Below are the code and all the weights of a small trained network. Each question names an input and a target symbol and asks about switching units off, where a switched-off unit gives its printed mean instead of its output.

import numpy as np


def w(rows, s, z=0):
    codes = np.array(rows[::2]) - 128.0
    scale = np.full(codes.shape[1], s)
    scale[-1] = z or s
    return codes * scale


def f(y):
    return y / 2 * (1 + np.tanh(0.7978845608 * (y + 0.044715 * y**3)))


def softmax(a):
    e = np.exp(a - a.max(-1, keepdims=True))
    return e / e.sum(-1, keepdims=True)


def log_softmax(a):
    a = a - a.max(-1, keepdims=True)
    return a - np.log(np.exp(a).sum(-1, keepdims=True))


def net(x, mask):
    ids = ['ηξστφψ'.index(c) for c in x.split()]
    T = len(ids)
    res = E[ids] + P[:T]
    u = 0
    for l in range(2):
        q, k, v = (res @ M[l].T for M in (Q, K, V))
        z = softmax(np.where(np.tri(T) > 0, q @ k.T / 2**0.5, -1e9)) @ v
        res = res + np.where(mask[u], z, O[l][:, -1]) @ O[l][:, :-1]
        u += 1
        y = f(res @ A[l][:, :-1].T + A[l][:, -1])
        res = res + np.where(mask[u : u + 12], y, B[l][:, -1]) @ B[l][:, :-1]
        u += 12
    return log_softmax(res[-1] @ U[:, :-1].T + U[:, -1])


Q, K, V, O, A, B = {}, {}, {}, {}, {}, {}
E = w([
[126,146,224,109,120,194,198,156,129],'η',
[86,177,131,116,144,205,132,164,60],'ξ',
[188,200,222,183,172,110,106,140,69],'σ',
[170,253,116,82,184,184,140,159,126],'τ',
[97,170,121,250,139,138,238,94,182],'φ',
[212,99,92,107,86,80,169,161,18],'ψ',
],0.011)
P = w([
[166,47,163,155,230,217,76,39,97],'0',
[192,121,151,148,172,213,179,52,73],'1',
[179,150,145,135,170,196,200,68,77],'2',
[178,161,148,131,161,176,193,86,83],'3',
[163,163,147,141,155,166,192,109,90],'4',
[150,170,146,141,145,151,188,127,99],'5',
[142,178,143,145,136,140,186,144,106],'6',
[126,175,147,151,129,124,180,160,116],'7',
[114,185,147,151,117,112,172,172,121],'8',
[107,189,148,152,107,98,170,188,131],'9',
[96,187,139,154,101,85,164,204,135],'10',
[83,193,139,159,90,74,156,222,142],'11',
[76,191,147,159,79,65,154,237,140],'12',
[70,201,135,175,79,49,140,254,138],'13',
],0.0067)
Q[0] = w([
[137,58,78,132,88,67,107,64,157],'0.h1',
[103,1,121,58,119,85,3,64,168],'0.h1',
],0.0081)
K[0] = w([
[154,106,163,94,202,239,123,83,88],'0.h1',
[154,111,128,140,196,221,148,1,116],'0.h1',
],0.0084)
V[0] = w([
[96,211,191,35,175,228,96,192,171],'0.h1',
[230,61,132,25,94,71,88,209,2],'0.h1',
],0.0058)
O[0] = w([
[125,92,137,49,254,104,84,162,184,158],'0.h1',
[10,145,184,89,96,58,144,67,126,3],'0.h1',
],0.008,0.0035)
A[0] = w([
[223,183,109,116,175,152,78,254,109,147],'0.n1',
[46,148,174,117,196,74,152,123,221,177],'0.n2',
[46,134,153,139,218,86,134,145,156,209],'0.n3',
[133,135,156,134,88,196,166,172,110,226],'0.n4',
[222,94,114,180,216,161,153,67,192,174],'0.n5',
[151,228,181,199,94,118,170,116,126,236],'0.n6',
[145,167,100,160,175,171,125,33,143,115],'0.n7',
[163,146,137,91,77,121,165,119,88,254],'0.n8',
[169,149,159,151,211,134,90,134,73,244],'0.n9',
[156,165,110,153,142,160,138,209,173,181],'0.n10',
[87,157,104,167,88,86,154,149,166,154],'0.n11',
[186,62,40,110,143,111,144,203,86,183],'0.n12',
],0.0076,0.0031)
B[0] = w([
[188,72,77,109,172,100,52,221,105,230],'0.n1',
[164,136,149,17,139,218,92,64,147,149],'0.n2',
[184,214,197,84,170,236,69,82,214,154],'0.n3',
[108,74,136,151,110,175,204,200,74,205],'0.n4',
[174,133,111,153,229,144,255,122,210,218],'0.n5',
[123,137,192,197,167,94,228,101,100,253],'0.n6',
[92,224,75,138,184,160,193,42,143,160],'0.n7',
[68,35,136,109,145,47,156,157,89,163],'0.n8',
[185,149,179,170,232,150,2,160,104,204],'0.n9',
[212,100,70,144,131,136,158,202,105,215],'0.n10',
[197,103,111,183,125,131,152,112,163,153],'0.n11',
[40,88,81,59,166,187,90,122,23,156],'0.n12',
],0.0056,0.011)
Q[1] = w([
[59,100,34,32,40,196,72,43,205],'1.h1',
[117,61,214,67,98,2,21,130,33],'1.h1',
],0.006)
K[1] = w([
[209,123,140,116,212,255,112,134,152],'1.h1',
[14,190,205,89,144,197,138,50,137],'1.h1',
],0.0069)
V[1] = w([
[171,196,82,124,192,154,1,171,93],'1.h1',
[87,62,114,68,93,175,111,174,74],'1.h1',
],0.0059)
O[1] = w([
[111,112,151,117,122,3,202,117,30,35],'1.h1',
[40,32,217,19,254,194,145,65,118,3],'1.h1',
],0.0064,0.0014)
A[1] = w([
[140,117,121,169,131,171,156,100,102,168],'1.n1',
[126,94,110,204,108,139,195,146,56,119],'1.n2',
[158,117,66,87,144,59,158,153,72,99],'1.n3',
[104,112,56,102,91,142,62,166,100,252],'1.n4',
[110,135,178,99,150,139,47,84,180,114],'1.n5',
[40,113,185,109,164,88,170,25,68,106],'1.n6',
[98,61,150,22,169,141,141,188,115,108],'1.n7',
[87,150,185,149,99,58,176,99,39,190],'1.n8',
[119,107,103,97,159,158,110,126,146,150],'1.n9',
[133,42,120,89,196,119,168,102,104,43],'1.n10',
[109,140,87,138,97,3,140,90,69,66],'1.n11',
[155,163,61,193,65,172,104,123,151,134],'1.n12',
],0.0064,0.0041)
B[1] = w([
[76,107,173,143,149,80,95,127,129,208],'1.n1',
[90,106,168,131,97,87,13,68,168,252],'1.n2',
[126,231,53,153,40,167,102,136,139,198],'1.n3',
[123,56,200,113,184,112,187,73,51,143],'1.n4',
[171,188,51,181,21,120,59,103,193,135],'1.n5',
[2,202,61,37,120,133,21,127,76,160],'1.n6',
[155,161,133,248,56,69,71,112,179,185],'1.n7',
[164,141,102,46,67,174,101,17,56,170],'1.n8',
[173,101,124,82,133,114,139,90,142,142],'1.n9',
[57,171,85,94,154,130,137,224,190,170],'1.n10',
[236,141,44,63,93,213,229,115,162,136],'1.n11',
[32,167,124,132,121,107,72,163,111,175],'1.n12',
],0.0057,0.012)
U = w([
[252,125,145,140,34,138,166,61,96,71],'η',
[162,197,27,39,91,166,176,156,152,39],'ξ',
[102,162,133,203,62,103,65,168,184,3],'σ',
[157,111,85,88,99,129,62,48,211,73],'τ',
[145,18,200,120,245,121,223,148,108,252],'φ',
[9,154,127,92,165,122,89,124,43,248],'ψ',
],0.0046,0.002)

Each question gives the input, a string of symbols that net reads in full, and the target symbol t.
The units are the heads (2 rows each of Q, K, V and O) and the neurons (one row each of A and B). Each row of codes is followed by its name. A weight is (code - 128) times the scale printed after its matrix; where a second scale follows, it is the last column's (O, A, B and U).
mask holds one flag per unit, layer by layer, with each layer's heads first. A switched-off unit (its flag False) gives its mean, the last column of its rows in O or B, instead of its output. The means were averaged over made-up inputs and are rounded, as every weight is.
A unit's drop is (log p(t) with every unit on - log p(t) with that unit switched off) / (log p(t) with every unit on - log p(t) with every unit switched off).
The circuit of an input: a set's keep is (log p(t) with only the set's units on - log p(t) with every unit switched off) / (log p(t) with every unit on - log p(t) with every unit switched off). Starting from the 12 units with the biggest drops (on a tie, the unit counted first), units are removed one at a time, each time the one whose removal leaves the highest keep (on an exact tie, the one counted first), for as long as the keep stays at least 0.8.
circuit, biggest first: the units of the circuit, biggest drop first
most important unit: the unit with the biggest drop
k most important neurons: the k neurons with the biggest drops, biggest first
top k neurons in layer l: the k neurons of layer l with the biggest drops, biggest first
input φ ξ φ τ ψ φ σ, target ψ: most important unit -> 0.n2
input σ σ σ σ, target η: circuit, biggest first -> [1.h1; 1.n8; 0.n9; 1.n11]
input φ ψ τ, target ψ: circuit, biggest first -> [0.h1; 1.n6; 0.n10]
input ξ ξ ψ η σ ψ ξ η σ σ η ξ, target τ: top 2 neurons in layer 0 -> [0.n3; 0.n8]
input φ ψ η σ φ φ τ η ξ φ τ ξ η, target τ: top 2 neurons in layer 1 -> [1.n5; 1.n7]
input η η σ η φ ψ, target ψ: circuit, biggest first -> [1.h1; 0.n5; 1.n6; 0.n12]
input σ φ φ φ ψ φ η σ η φ ψ, target σ: circuit, biggest first -> [1.h1; 0.h1; 0.n6]
input φ φ φ η φ σ φ φ ψ, target ψ: 3 most important neurons -> [0.n5; 0.n12; 1.n6]
input φ η φ φ σ η σ σ η, target η: circuit, biggest first -> [1.h1; 1.n8; 0.n1]
input φ ξ η σ φ φ τ σ, target σ: top 3 neurons in layer 0 -> [0.n9; 0.n1; 0.n5]
input η φ φ φ φ ψ ξ σ, target ψ: top 2 neurons in layer 0 -> [0.n5; 0.n6]
input φ φ ψ φ τ φ τ σ σ σ σ τ φ η, target φ: 3 most important neurons -> [1.n3; 1.n2; 1.n4]
input φ η τ τ η ξ η φ, target φ: top 2 neurons in layer 0 -> [0.n1; 0.n3]
input ψ η σ η σ τ φ η ξ, target φ: top 2 neurons in layer 1 -> [1.n4; 1.n3]
input η ξ φ, target σ: top neuron in layer 1 -> [1.n12]
input φ ψ φ η, target ψ: top 2 neurons in layer 0 -> [0.n5; 0.n10]
input φ ξ ξ φ, target ψ: top 3 neurons in layer 0 -> [0.n1; 0.n7; 0.n5]
input τ σ φ σ φ, target η: 3 most important neurons -> [0.n1; 0.n9; 1.n8]
input σ τ φ τ φ, target ξ: top 4 neurons in layer 0 -> [0.n1; 0.n5; 0.n9; 0.n7]
input φ ξ σ η φ φ τ σ, target φ: most important unit -> 0.n9
input σ φ ξ ψ φ η ξ η ψ φ φ σ η ξ, target φ: 3 most important neurons -> [1.n3; 1.n4; 1.n2]
input φ σ τ σ ψ σ σ η φ φ η φ ψ, target η: 2 most important neurons -> [0.n5; 1.n11]
input η η φ φ η η φ ψ η φ, target ψ: top 2 neurons in layer 0 -> [0.n5; 0.n10]
input η φ σ φ φ τ σ, target σ: top 3 neurons in layer 0 -> [0.n9; 0.n1; 0.n3]
input σ ξ φ η ψ φ τ ψ, target σ: 4 most important neurons -> [0.n5; 0.n6; 0.n7; 0.n10]
